[128 = 0]

[129 111 120 134 148 166 135 125 118 137 110 103 138 113 164 135 112 108
 100 110 133 136 136 129 152 126 131  66 130 159 122 113 155 130 130 116
 156 155  95 116 126 141 129 117 115 108 140 133 111 145 139 127 129 124
 138 144 140  97 114 154 128  99 137 127 173 135 162] : J
[121 116 119 143 115 164 124 121  98 136 149 102 141 114 163 143 108 117
  98 106 135 132 152 128 148 115 135  52 137 168 127 115 145 112 127 126
 153 131 110   4 139 119 131 131 110 110 117 143 128 142 134 112 136 136
 112 145 143  95 123 180 119  84 147 140 171 131 158] : J
[143 128 119 143 133 118 123 135 128 138 121 114 145 103 155 127 127 104
 114 118 137 140 121 125 119 145 135 124 117 150 135 109 131 133 115 116
 152 145 116 169 130 123 122 112 121 121 131 136 117 120 130 114 118 133
 143 138 120 109 140 187 133 113 140 131 133 120 138] : S
[141  91 119 136 135 221 141 149 152  89 161 146 136 123 133 147  91  76
 118 131 143 134 107 141 154 117 134 108 121 193  15 117  97 143 119 101
 102 127 115  96  88 112 131 135  93  95 100 118 102 151 158 102 128 125
 151 136 167  92 133 151  85 142 126 107 204 133 175] : D
[152 113 114 137 132 128 131 123 133 138 121 103 130 110 142 137  98 126
 102 138 123 136 132 139 133 127 134 107 123 136 129 117 149 131 138 114
 139 146  80 119 131 119 121 116 113 115 113 128 134 140 148 126 130 135
 139 144 144  67 120 141 123 107 141 112 168 130 154] : R
[126 119 120 138 147 128 131 143 130 140 108 108 136 109 162 127 119 116
 115 111 126 112 133 136 120 151 147  88 126 129 130 105 150 124 127 113
 139 158 106 178 126 128 116 140 113 105 138 135 132 117 120  90 129 132
 132 136 131  95 148 210 144  81 151 149 137 128 154] : M
[149 109 117 140 125 181 113 125 182 136 123 122 166 110 157 132 106 107
 100 124 123 133 129 132 138 124 151 108 120 177 120 111 141 129 126 110
 147 138 119 126 120 127 114 115 120 115 120 159 122 132 134 116 125 141
 143 141 147  99 121 173 130 104 152 107 176 136 168] : S
[139 124 117 135 128 139 130 131 144 148 118 107 140 124 134 126 102 123
  86 126 132 136 138 117 134 107 130 138 120 146 130 125 155 124 130 109
 142 140 103 136 137 115 123 116 120 119 112 143 107 134 137 118 132 108
 141 105 133 108 133 163 127 107 134 109 157 127 158] : R
[143 132 122 128 136 132 131 133 122 129 131 124 148 120 145 131 113 119
 117 136 125 134 129 142 128 116 126 119 128 139 137 108 135 217 121 118
 139 131 111 125 136 151 130 120 147 114 115 127 125 122 130 133 126 125
 127 130 130 104 122 134 134 118 144 115 146 131 148] : R
[139 114 120 136 100 158 128 127 111 144 133  95 132 128 148 136 100 131
  91 122 130 126 128 119 153 119 117 135 115 154 136 131 129 113 136 135
 146 134 139 124 128 136 129 127 129 124 110 145 107 132 161 132 120 147
 141 146 144 112 114 140 117 121 127 125 160 139 152] : M
[130 142 129 137 125 144 137 108 140 121 124 122 145 112 144 135 120 124
  97 133 132 127 134 142 131 144 130 113 126 147 131 116 143 120 121 103
 128 148 132 126 122 138 117 145 125 112 130 138 126 135 119 109 126 136
 136 145 121 106 127 182 127 102 142 130 158 130 153] : P
[120 114 126 131 139 118 136 137 170 130 113 101 135 140 135 107  99 130
 101 131 115 136 124 139 136 141 139 116 112 116 141 129 149 125 123 111
 124 142  72 137 152 122 121 130 130 126 141 127 109 124 147 131 120 121
 142 135 125 119 114 108 129 120 125 121 147 125 114] : S
[134 115 116 151  15 146 126 136 138 129 110 117 147 126 129 125 119 107
 111 132 130 131 128 145 139 125 126 129 123 134 125 127 139 125 127 123
 141 151  99 131 125 117 127 128 126 104 132 136 119 119 142 160 116 128
 134 138 128 106 125 138 118 130 120 117 151 117 135] : P
[129 115 123 134 121 132 134  65 134 126 117 113 134 127 139 132 115 118
  97 133 116 130 139 120 128 133 108 120 133 139 130 116 131 126 110 126
 148 145 106 137 130 132 120 118 127 128 123 133 115 136 145 129 113 133
 143 125 142 121 103 140 113 122 127 116 144 130 147] : R
[144 128 133 135 108 163 152 144 138 141 118  57 116 146  98 136  82 157
  16 144 116 115 128  91 162 125 127 188  91 117 137 142 156 144 140 145
 117 125  85 126  96 115 120 101 121 138 107 145 102 121 176 149 133 170
 152 146 139 110  92 147 113 143 125  93 185 127 150] : J
[124 119 123 147 112 144 119 126 177 137 145 157 152 109 160 125 105  80
 126 142 135 130 116 151 117 153 145 165 125 110 106  94 117 145 110  81
 142 141  87 149 120 107 118 134 111 100 133 138 102 150 123  98 129 135
 125 138  60 100 149 201 104 161 146 108 174 127 171] : M
[135 113 108 144 138 142 132 124 100 142 116 101 141 121 151 130 115 110
  96 127 135 136 132 130 132 143 136 124 125 157 130 111 134 135 106 105
 147 146  88 127 123 117 141 113 120 101 137 140 116 125 131 131 118 140
 145 142 139 100 116 162 115 129 135 116 147 115 149] : R
[137  90 112 143  72 122 139 139 173 147 130 138 144 115 144 131 145 110
 142 149 124 133 130 130 127 130 139 186 121 143 137 126 148 135 119  88
 142 127  74 164 132 114 119 128 130 121 141 139  98 129 134 144 129 163
 118 137 138 114 121 169 120 177 151  98 142 131 141] : D
[141 114 118 136 171 166 137 137 132 119 129  73 128 116 137 137  93 126
  69 122 135 122 145 120 157 127 122 134 120 137 127 114 129 127 110 136
 142 130 121 118 109 101 135 117 118 124 101 143 111 139 142 153 127 153
 157 147 148 105  92 167 121 107 139 103 177 128 160] : S
[136 103 141 131 175 122 150 134 168 119  93  99 112 167 115 119 102 122
 112 175 105 152 137 137 156 112 145  50 147 100 160 119 167 106 129 163
 122 103  28 106 154 148 124 118 147 106 138  96 118 133 198 111 137 102
 140 117 128 133  83   4 132 129  90 101 161 116 118] : M
[151 101 117 144 123 180 137 133 133 139 137 101 126 125 150 137  98 117
  80 134 127 133 121 126 141 126 121 105 123 164 126  98 135 140 124 131
 149 143 111 118 129 128 126 125 125 115 118 154 128 154 139 103 123 150
 144 144 141 105 113 164 109 118 135 122 171 135 168] : S
